Below is a small trained network, with its code and all its weights. Each question gives an input and a class and asks what happens when units are switched off, that is, made to give their printed mean instead of their output.

import numpy as np


def w(rows, s, z=0):
    codes = np.array(rows[::2]) - 128.0
    scale = np.full(codes.shape[1], s)
    scale[-1] = z or s
    return codes * scale


def f(y):
    return np.maximum(y, 0)


def log_softmax(a):
    a = a - a.max(-1, keepdims=True)
    return a - np.log(np.exp(a).sum(-1, keepdims=True))


def net(x, mask):
    res = np.array(x, float).reshape(1, 3) / 4 @ E
    y = f(res @ A[0][:, :-1].T + A[0][:, -1])
    res = res + np.where(mask, y, B[0][:, -1]) @ B[0][:, :-1]
    return log_softmax(res[-1] @ U[:, :-1].T + U[:, -1])


A, B = {}, {}
E = w([
[101,129,110,60,115,136,72,65,170,137,109],'x0',
[155,96,12,115,87,158,168,104,108,116,113],'x1',
[132,54,149,146,138,46,116,109,143,61,87],'x2',
],0.011)
A[0] = w([
[107,85,95,50,101,113,82,32,161,114,79,208],'n0',
[165,199,93,126,89,184,199,161,91,180,165,30],'n1',
[170,44,61,175,107,103,180,128,96,55,104,114],'n2',
[106,90,134,103,123,67,91,43,218,68,51,90],'n3',
[208,47,92,180,110,92,197,138,85,82,75,119],'n4',
[52,206,148,78,156,128,57,126,175,173,163,152],'n5',
[156,116,25,74,54,193,147,80,110,141,119,3],'n6',
[114,88,95,68,79,114,95,82,181,117,80,8],'n7',
[201,55,89,189,138,76,204,153,72,60,95,120],'n8',
[161,159,178,228,163,137,207,255,49,121,183,201],'n9',
[219,57,114,180,88,77,202,161,75,52,102,122],'n10',
[152,113,17,63,31,204,171,64,120,135,99,206],'n11',
[157,191,85,95,107,194,166,170,101,190,196,145],'n12',
[57,207,162,74,152,177,65,127,182,203,140,157],'n13',
[118,142,240,196,222,55,85,189,152,132,157,72],'n14',
[165,183,76,124,112,179,164,183,93,185,170,42],'n15',
[52,205,167,75,146,149,74,121,166,207,171,126],'n16',
[98,50,177,121,163,73,81,101,199,37,52,8],'n17',
[144,166,168,194,177,147,177,199,72,160,169,45],'n18',
[41,205,164,57,138,161,62,127,164,211,163,151],'n19',
],0.0041,0.0045)
B[0] = w([
[92,128,96,99,157,89,154,177,77,178,169,234],'n0',
[187,56,202,170,196,116,61,79,112,114,69,170],'n1',
[146,144,117,169,90,169,138,79,166,79,104,195],'n2',
[121,100,139,103,183,76,120,136,76,180,129,201],'n3',
[141,162,121,172,88,168,129,100,174,78,109,196],'n4',
[130,190,89,128,95,163,172,132,168,109,137,208],'n5',
[43,152,72,8,194,2,201,219,18,248,214,177],'n6',
[215,78,186,213,168,133,65,61,134,86,44,154],'n7',
[141,158,118,168,88,178,128,106,172,76,120,202],'n8',
[132,78,160,136,201,81,99,117,69,174,119,253],'n9',
[141,162,119,164,86,166,129,100,176,81,120,202],'n10',
[174,56,181,155,186,91,79,91,100,148,80,252],'n11',
[127,88,136,115,177,86,123,134,87,176,126,209],'n12',
[108,185,79,132,84,166,177,131,163,90,142,220],'n13',
[166,62,172,134,199,90,94,118,99,151,99,217],'n14',
[183,56,186,179,200,104,71,83,109,118,73,169],'n15',
[109,188,83,146,88,166,150,116,172,98,132,206],'n16',
[50,134,73,58,173,48,182,200,37,210,200,187],'n17',
[66,156,66,52,152,49,190,192,68,215,196,172],'n18',
[111,180,76,146,88,167,159,132,170,94,149,222],'n19',
],0.0066,0.0064)
U = w([
[86,134,105,83,138,116,182,176,102,167,190,248],'0',
[170,86,160,147,154,129,58,98,120,130,73,16],'1',
[132,168,110,146,6,188,154,114,197,73,124,119],'2',
],0.016,0.0015)

Each question gives the input, the list of numbers given to net, and the class t.
The units are the neurons (one row each of A and B). Each row of codes is followed by its name. A weight is (code - 128) times the scale printed after its matrix; where a second scale follows, it is the last column's (A, B and U).
mask holds one flag per neuron, in row order. A switched-off neuron (its flag False) gives its mean, the last column of its row in B, instead of its output. The means were averaged over made-up inputs and are rounded, as every weight is.
A unit's drop is (log p(t) with every unit on - log p(t) with that unit switched off) / (log p(t) with every unit on - log p(t) with every unit switched off).
The circuit of an input: a set's keep is (log p(t) with only the set's units on - log p(t) with every unit switched off) / (log p(t) with every unit on - log p(t) with every unit switched off). Starting from the 12 units with the biggest drops (on a tie, the unit counted first), units are removed one at a time, each time the one whose removal leaves the highest keep (on an exact tie, the one counted first), for as long as the keep stays at least 0.8.
units of the circuit, in order: the units of the circuit, biggest drop first
most important unit: the unit with the biggest drop
k most important neurons: the k neurons with the biggest drops, biggest first
drop of u: that unit's drop, to one decimal
input [6,-2,8], class 0: most important unit : n17
input [-3,1,-7], class 1: units of the circuit, in order : [n1, n15]
input [2,0,3], class 0: units of the circuit, in order : [n11, n1]
input [0,7,-8], class 1: 3 most important neurons : [n11, n1, n15]
input [7,0,-8], class 2: 3 most important neurons : [n19, n16, n13]
input [-3,3,-5], class 1: 2 most important neurons : [n1, n15]
input [3,-3,4], class 0: 2 most important neurons : [n17, n11]
input [-7,8,0], class 1: 2 most important neurons : [n11, n9]
input [-1,1,6], class 2: 2 most important neurons : [n11, n9]
input [-3,8,-2], class 1: drop of n11 : 0.1
input [4,0,2], class 0: drop of n16 : 0.0
input [4,-3,8], class 0: drop of n17 : 0.8
